Below is a small trained network, with its code and all its weights. Each question gives an input and a class and asks what happens when units are switched off, that is, made to give their printed mean instead of their output.

import numpy as np


def w(rows, s, z=0):
    codes = np.array(rows[::2]) - 128.0
    scale = np.full(codes.shape[1], s)
    scale[-1] = z or s
    return codes * scale


def f(y):
    return y / 2 * (1 + np.tanh(0.7978845608 * (y + 0.044715 * y**3)))


def log_softmax(a):
    a = a - a.max(-1, keepdims=True)
    return a - np.log(np.exp(a).sum(-1, keepdims=True))


def net(x, mask):
    res = np.array(x, float).reshape(1, 8) / 4 @ E
    y = f(res @ A[0][:, :-1].T + A[0][:, -1])
    res = res + np.where(mask, y, B[0][:, -1]) @ B[0][:, :-1]
    return log_softmax(res[-1] @ U[:, :-1].T + U[:, -1])


A, B = {}, {}
E = w([
[131,134,131,126,130,127,130,129,127],'x0',
[55,75,242,103,177,190,60,119,247],'x1',
[136,136,128,124,140,128,128,125,130],'x2',
[198,81,201,206,109,108,160,2,127],'x3',
[123,133,129,128,125,122,131,127,131],'x4',
[101,2,161,104,224,81,218,183,67],'x5',
[128,130,128,129,128,128,130,128,128],'x6',
[123,151,174,236,168,49,26,197,71],'x7',
],0.0076)
A[0] = w([
[146,96,92,55,90,187,217,66,180,115],'N1',
[125,132,151,165,139,93,71,155,98,92],'N2',
[112,84,101,57,133,172,214,92,141,109],'N3',
[77,122,196,111,127,144,97,109,178,101],'N4',
[141,145,82,145,98,105,158,136,81,41],'N5',
[109,100,166,111,130,138,94,122,163,51],'N6',
[160,151,85,127,93,93,152,133,69,43],'N7',
[123,137,146,161,133,111,114,143,119,58],'N8',
[126,128,143,194,138,89,68,161,98,96],'N9',
[130,131,149,175,147,104,69,156,94,79],'N10',
[130,122,168,207,170,79,66,159,88,106],'N11',
[89,118,182,126,140,154,108,119,176,92],'N12',
[122,135,158,195,148,93,74,159,97,111],'N13',
[59,154,61,77,158,150,102,239,125,60],'N14',
[186,95,179,207,121,122,142,34,132,80],'N15',
[95,20,150,99,220,90,236,187,83,3],'N16',
[154,254,85,148,25,179,33,80,199,24],'N17',
[86,112,193,111,123,151,95,121,171,100],'N18',
[127,122,97,60,88,185,196,76,172,95],'N19',
[192,102,193,190,113,123,140,36,115,83],'N20',
[116,130,144,175,132,94,94,154,118,74],'N21',
[87,191,76,71,136,161,77,219,125,77],'N22',
[135,190,109,144,69,153,76,97,164,50],'N23',
[81,102,223,125,168,164,75,142,207,116],'N24',
[206,184,32,155,64,63,206,140,11,123],'N25',
],0.0077,0.0059)
B[0] = w([
[167,218,155,87,116,152,64,200,140,214],'N1',
[141,171,137,105,127,151,110,147,137,168],'N2',
[159,197,154,118,113,137,68,179,115,186],'N3',
[145,94,69,154,173,164,139,97,152,185],'N4',
[121,97,101,133,162,160,131,107,159,149],'N5',
[131,100,108,133,147,145,138,114,144,146],'N6',
[122,98,96,140,162,155,125,100,164,158],'N7',
[125,146,132,122,117,133,118,136,123,128],'N8',
[155,185,147,74,121,156,87,163,147,182],'N9',
[145,177,141,102,121,154,102,156,143,167],'N10',
[157,196,146,91,114,144,86,175,136,209],'N11',
[144,95,76,139,160,165,138,95,144,172],'N12',
[160,188,132,78,110,150,86,175,137,189],'N13',
[61,122,141,84,75,48,218,60,165,203],'N14',
[47,139,131,70,65,53,210,106,160,198],'N15',
[127,58,203,237,104,102,81,144,4,223],'N16',
[123,29,195,227,126,85,99,161,2,242],'N17',
[151,96,78,148,171,165,140,87,155,180],'N18',
[162,205,164,97,120,136,67,190,133,195],'N19',
[33,139,130,53,69,50,216,100,159,198],'N20',
[155,162,131,102,122,143,112,153,128,151],'N21',
[64,128,142,80,64,44,214,74,153,200],'N22',
[135,80,157,172,127,110,122,147,66,176],'N23',
[170,86,57,151,186,181,138,79,181,235],'N24',
[157,70,47,148,213,221,124,64,214,255],'N25',
],0.0084,0.0098)
U = w([
[158,86,48,139,205,196,132,93,186,223],'0',
[167,251,159,89,119,154,64,182,136,180],'1',
[131,49,189,195,119,105,109,145,12,98],'2',
[71,142,133,69,64,58,243,96,167,4],'3',
],0.011,0.0019)

Each question gives the input, the list of numbers given to net, and the class t.
The units are the neurons (one row each of A and B). Each row of codes is followed by its name. A weight is (code - 128) times the scale printed after its matrix; where a second scale follows, it is the last column's (A, B and U).
mask holds one flag per neuron, in row order. A switched-off neuron (its flag False) gives its mean, the last column of its row in B, instead of its output. The means were averaged over made-up inputs and are rounded, as every weight is.
A unit's drop is (log p(t) with every unit on - log p(t) with that unit switched off) / (log p(t) with every unit on - log p(t) with every unit switched off).
The circuit of an input: a set's keep is (log p(t) with only the set's units on - log p(t) with every unit switched off) / (log p(t) with every unit on - log p(t) with every unit switched off). Starting from the 12 units with the biggest drops (on a tie, the unit counted first), units are removed one at a time, each time the one whose removal leaves the highest keep (on an exact tie, the one counted first), for as long as the keep stays at least 0.8.
units of the circuit, in order: the units of the circuit, biggest drop first
most important unit: the unit with the biggest drop
k most important neurons: the k neurons with the biggest drops, biggest first
drop when u is switched off: that unit's drop, to one decimal
input [-3,-5,-2,2,-5,-6,-3,-7], class 1: most important unit : N1
input [-2,7,5,-7,-7,-5,-8,-2], class 0: 2 most important neurons : [N24, N4]
input [1,-5,8,5,5,-4,-5,1], class 0: 4 most important neurons : [N25, N22, N14, N16]
input [8,2,4,-3,-7,3,-4,4], class 1: units of the circuit, in order : [N17, N25]
input [3,-5,3,-6,2,-5,-3,-2], class 3: 4 most important neurons : [N22, N14, N16, N24]
input [-8,-4,4,-3,-5,6,-1,7], class 1: 2 most important neurons : [N17, N11]
input [-8,-3,3,-3,-6,-2,0,1], class 0: 4 most important neurons : [N20, N15, N25, N16]
input [3,-4,6,1,7,1,0,4], class 0: 3 most important neurons : [N25, N1, N19]
input [-3,6,-3,-5,-6,4,6,6], class 0: 2 most important neurons : [N24, N1]
input [7,7,3,7,-3,-8,8,-6], class 2: 3 most important neurons : [N17, N25, N23]
input [8,5,1,4,-5,7,1,-5], class 2: 2 most important neurons : [N16, N25]
input [6,-3,-4,4,6,1,0,-1], class 3: 2 most important neurons : [N24, N20]
input [6,-5,-8,-6,6,2,-5,-8], class 1: 3 most important neurons : [N1, N3, N19]
input [0,-7,-8,8,-2,3,-2,8], class 1: most important unit : N11
input [-8,-4,2,-8,7,-7,-4,-5], class 3: 2 most important neurons : [N22, N14]
input [-3,-7,-7,5,2,8,-6,-6], class 2: 3 most important neurons : [N16, N24, N3]
input [6,5,-2,7,5,-3,-5,7], class 1: 3 most important neurons : [N11, N13, N14]
input [6,-6,5,8,4,-3,8,6], class 3: 2 most important neurons : [N20, N15]
input [-5,4,-7,-8,3,-3,-8,-5], class 3: drop when N8 is switched off : 0.0
input [-3,-2,-5,-5,-2,-4,0,-3], class 3: units of the circuit, in order : [N22]
input [6,-1,6,-7,5,3,4,5], class 3: drop when N22 is switched off : 0.3
input [-6,3,-4,-5,-2,6,-3,-4], class 2: drop when N16 is switched off : 1.3
input [3,7,-6,7,-1,0,7,6], class 0: drop when N4 is switched off : 0.3
